Below are the code and all the weights of a small trained network. Each question names an input and a target symbol and asks about switching units off, where a switched-off unit gives its printed mean instead of its output.

import numpy as np


def w(rows, s, z=0):
    codes = np.array(rows[::2]) - 128.0
    scale = np.full(codes.shape[1], s)
    scale[-1] = z or s
    return codes * scale


def norm(h):
    return h / np.sqrt((h * h).mean(-1, keepdims=True) + 1e-5)


def f(y):
    return y / 2 * (1 + np.tanh(0.7978845608 * (y + 0.044715 * y**3)))


def softmax(a):
    e = np.exp(a - a.max(-1, keepdims=True))
    return e / e.sum(-1, keepdims=True)


def log_softmax(a):
    a = a - a.max(-1, keepdims=True)
    return a - np.log(np.exp(a).sum(-1, keepdims=True))


def net(x, mask):
    ids = ['ΓΔΦΩεημ'.index(c) for c in x.split()]
    T = len(ids)
    res = E[ids] + P[:T]
    r = norm(res)
    for j in range(3):
        rows = slice(2 * j, 2 * j + 2)
        q, k, v = (r @ M[0][rows].T for M in (Q, K, V))
        z = softmax(np.where(np.tri(T) > 0, q @ k.T / 2**0.5, -1e9)) @ v
        o = O[0][rows]
        res = res + np.where(mask[j], z, o[:, -1]) @ o[:, :-1]
    y = f(norm(res) @ A[0][:, :-1].T + A[0][:, -1])
    res = res + np.where(mask[3:15], y, B[0][:, -1]) @ B[0][:, :-1]
    return log_softmax(norm(res)[-1] @ U[:, :-1].T + U[:, -1])


Q, K, V, O, A, B = {}, {}, {}, {}, {}, {}
E = w([
[119,115,51,55,59],'Γ',
[67,171,165,86,85],'Δ',
[131,140,172,140,40],'Φ',
[44,93,158,110,49],'Ω',
[118,193,109,129,149],'ε',
[90,86,54,107,125],'η',
[1,159,93,101,197],'μ',
],0.0083)
P = w([
[93,131,149,127,137],'0',
[44,199,10,17,73],'1',
[125,114,137,202,123],'2',
[121,117,160,120,146],'3',
[76,186,31,36,82],'4',
[129,117,147,194,131],'5',
[155,102,186,104,160],'6',
[91,181,84,60,122],'7',
[134,115,150,191,142],'8',
[174,95,198,91,164],'9',
],0.012)
Q[0] = w([
[77,91,130,98,149],'h1',
[146,81,172,218,165],'h1',
[184,132,139,248,166],'h2',
[18,178,110,100,178],'h2',
[146,120,78,122,74],'h3',
[148,51,82,193,157],'h3',
],0.014)
K[0] = w([
[146,166,116,56,166],'h1',
[83,191,66,185,78],'h1',
[90,160,68,214,106],'h2',
[145,96,172,156,194],'h2',
[159,143,98,71,100],'h3',
[85,103,1,177,152],'h3',
],0.015)
V[0] = w([
[112,204,135,229,108],'h1',
[71,60,132,210,157],'h1',
[117,95,190,255,172],'h2',
[156,197,121,132,208],'h2',
[132,81,59,82,150],'h3',
[114,215,66,109,77],'h3',
],0.0098)
O[0] = w([
[124,44,117,192,121,47],'h1',
[226,90,140,201,253,126],'h1',
[131,84,91,214,174,65],'h2',
[110,254,123,187,109,3],'h2',
[51,149,185,128,169,90],'h3',
[129,211,197,113,160,178],'h3',
],0.0083,0.0039)
A[0] = w([
[130,80,150,182,94,182],'n1',
[118,151,164,80,94,125],'n2',
[171,116,245,169,130,11],'n3',
[99,137,168,212,76,143],'n4',
[88,213,104,119,135,119],'n5',
[85,166,114,54,186,149],'n6',
[70,111,194,120,98,105],'n7',
[238,80,93,123,164,75],'n8',
[195,103,165,169,62,94],'n9',
[125,241,118,175,92,93],'n10',
[131,116,77,82,90,143],'n11',
[117,238,178,96,162,103],'n12',
],0.012)
B[0] = w([
[159,131,85,90,97,197],'n1',
[178,116,136,140,137,204],'n2',
[123,8,249,108,193,129],'n3',
[104,147,194,72,111,154],'n4',
[143,136,100,205,138,180],'n5',
[179,111,199,141,63,254],'n6',
[165,172,85,105,168,159],'n7',
[64,212,196,156,110,141],'n8',
[163,122,168,143,72,142],'n9',
[45,104,187,142,149,143],'n10',
[115,114,154,170,179,206],'n11',
[144,82,44,114,167,196],'n12',
],0.012,0.0084)
U = w([
[79,201,96,39,145,150],'Γ',
[129,131,115,172,10,36],'Δ',
[81,54,52,105,139,141],'Φ',
[93,63,213,140,165,116],'Ω',
[32,173,145,146,149,253],'ε',
[230,152,62,121,176,43],'η',
[144,127,121,217,186,158],'μ',
],0.012,0.0054)

Each question gives the input, a string of symbols that net reads in full, and the target symbol t.
The units are the heads (2 rows each of Q, K, V and O) and the neurons (one row each of A and B). Each row of codes is followed by its name. A weight is (code - 128) times the scale printed after its matrix; where a second scale follows, it is the last column's (O, A, B and U).
mask holds one flag per unit, heads first, then neurons. A switched-off unit (its flag False) gives its mean, the last column of its rows in O or B, instead of its output. The means were averaged over made-up inputs and are rounded, as every weight is.
A unit's drop is (log p(t) with every unit on - log p(t) with that unit switched off) / (log p(t) with every unit on - log p(t) with every unit switched off).
The circuit of an input: a set's keep is (log p(t) with only the set's units on - log p(t) with every unit switched off) / (log p(t) with every unit on - log p(t) with every unit switched off). Starting from the 12 units with the biggest drops (on a tie, the unit counted first), units are removed one at a time, each time the one whose removal leaves the highest keep (on an exact tie, the one counted first), for as long as the keep stays at least 0.8.
circuit, biggest first: the units of the circuit, biggest drop first
most important unit: the unit with the biggest drop
k most important neurons: the k neurons with the biggest drops, biggest first
which heads matter: for each layer, one digit per head in row order, 1 if its drop is at least 0.15 and else 0, layers parted by /
drop of u: that unit's drop, to one decimal
input Ω η η ε Δ η Ω η, target Ω: which heads matter : 010
input η Ω Φ Δ ε, target Δ: most important neuron : n6
input Φ η η Δ Γ, target Δ: circuit, biggest first : n12, n7, n11, n5
input Ω ε η ε Δ, target ε: which heads matter : 010
input η η Δ η ε μ Φ Δ, target Φ: circuit, biggest first : h3, h2
input η η η Ω, target Φ: which heads matter : 011
input η Δ ε ε Ω ε Γ, target Γ: which heads matter : 110
input ε Γ Φ Φ μ, target Φ: which heads matter : 001
input Ω ε Ω Γ Δ Φ Φ, target Δ: 3 most important neurons : n9, n12, n3
input Ω μ η η Δ Δ η Γ η ε, target ε: which heads matter : 101
input Φ η η Δ Ω Γ, target η: circuit, biggest first : h3, n12, n7
input Φ Δ μ Ω Ω Δ ε, target ε: 3 most important neurons : n8, n6, n2
input Γ Δ μ, target ε: circuit, biggest first : h2, n4, h1
input Γ η Ω η ε, target η: which heads matter : 000
input Φ η μ η Ω μ μ Δ, target μ: most important unit : h2
input η η Φ Φ Γ Δ μ, target μ: circuit, biggest first : h2, n5
input Γ Δ μ Δ Φ Δ, target Δ: which heads matter : 101
input η Δ Γ η Δ Φ, target Ω: which heads matter : 101
input Δ μ η μ Ω Δ η Γ, target η: 2 most important neurons : n12, n5
input Ω μ μ Ω μ, target Ω: which heads matter : 010
input Ω η Δ η η, target η: circuit, biggest first : h1
input η Ω ε ε η η μ Γ, target μ: which heads matter : 010
input Γ Δ Γ η Δ Δ η η Δ Δ, target η: which heads matter : 110
input ε μ Γ μ Φ, target μ: 3 most important neurons : n5, n12, n10
input Γ Φ ε Δ Ω η Δ η, target Δ: drop of h1 : 0.4
input η Φ Δ Φ η Δ Δ η, target Δ: drop of h2 : 0.1
input Γ η Φ Δ η Ω Δ μ, target Δ: drop of n12 : 0.0
input μ Δ Δ η Ω Ω Ω μ, target Ω: drop of h1 : 0.2
input Γ μ μ Δ, target η: circuit, biggest first : n7
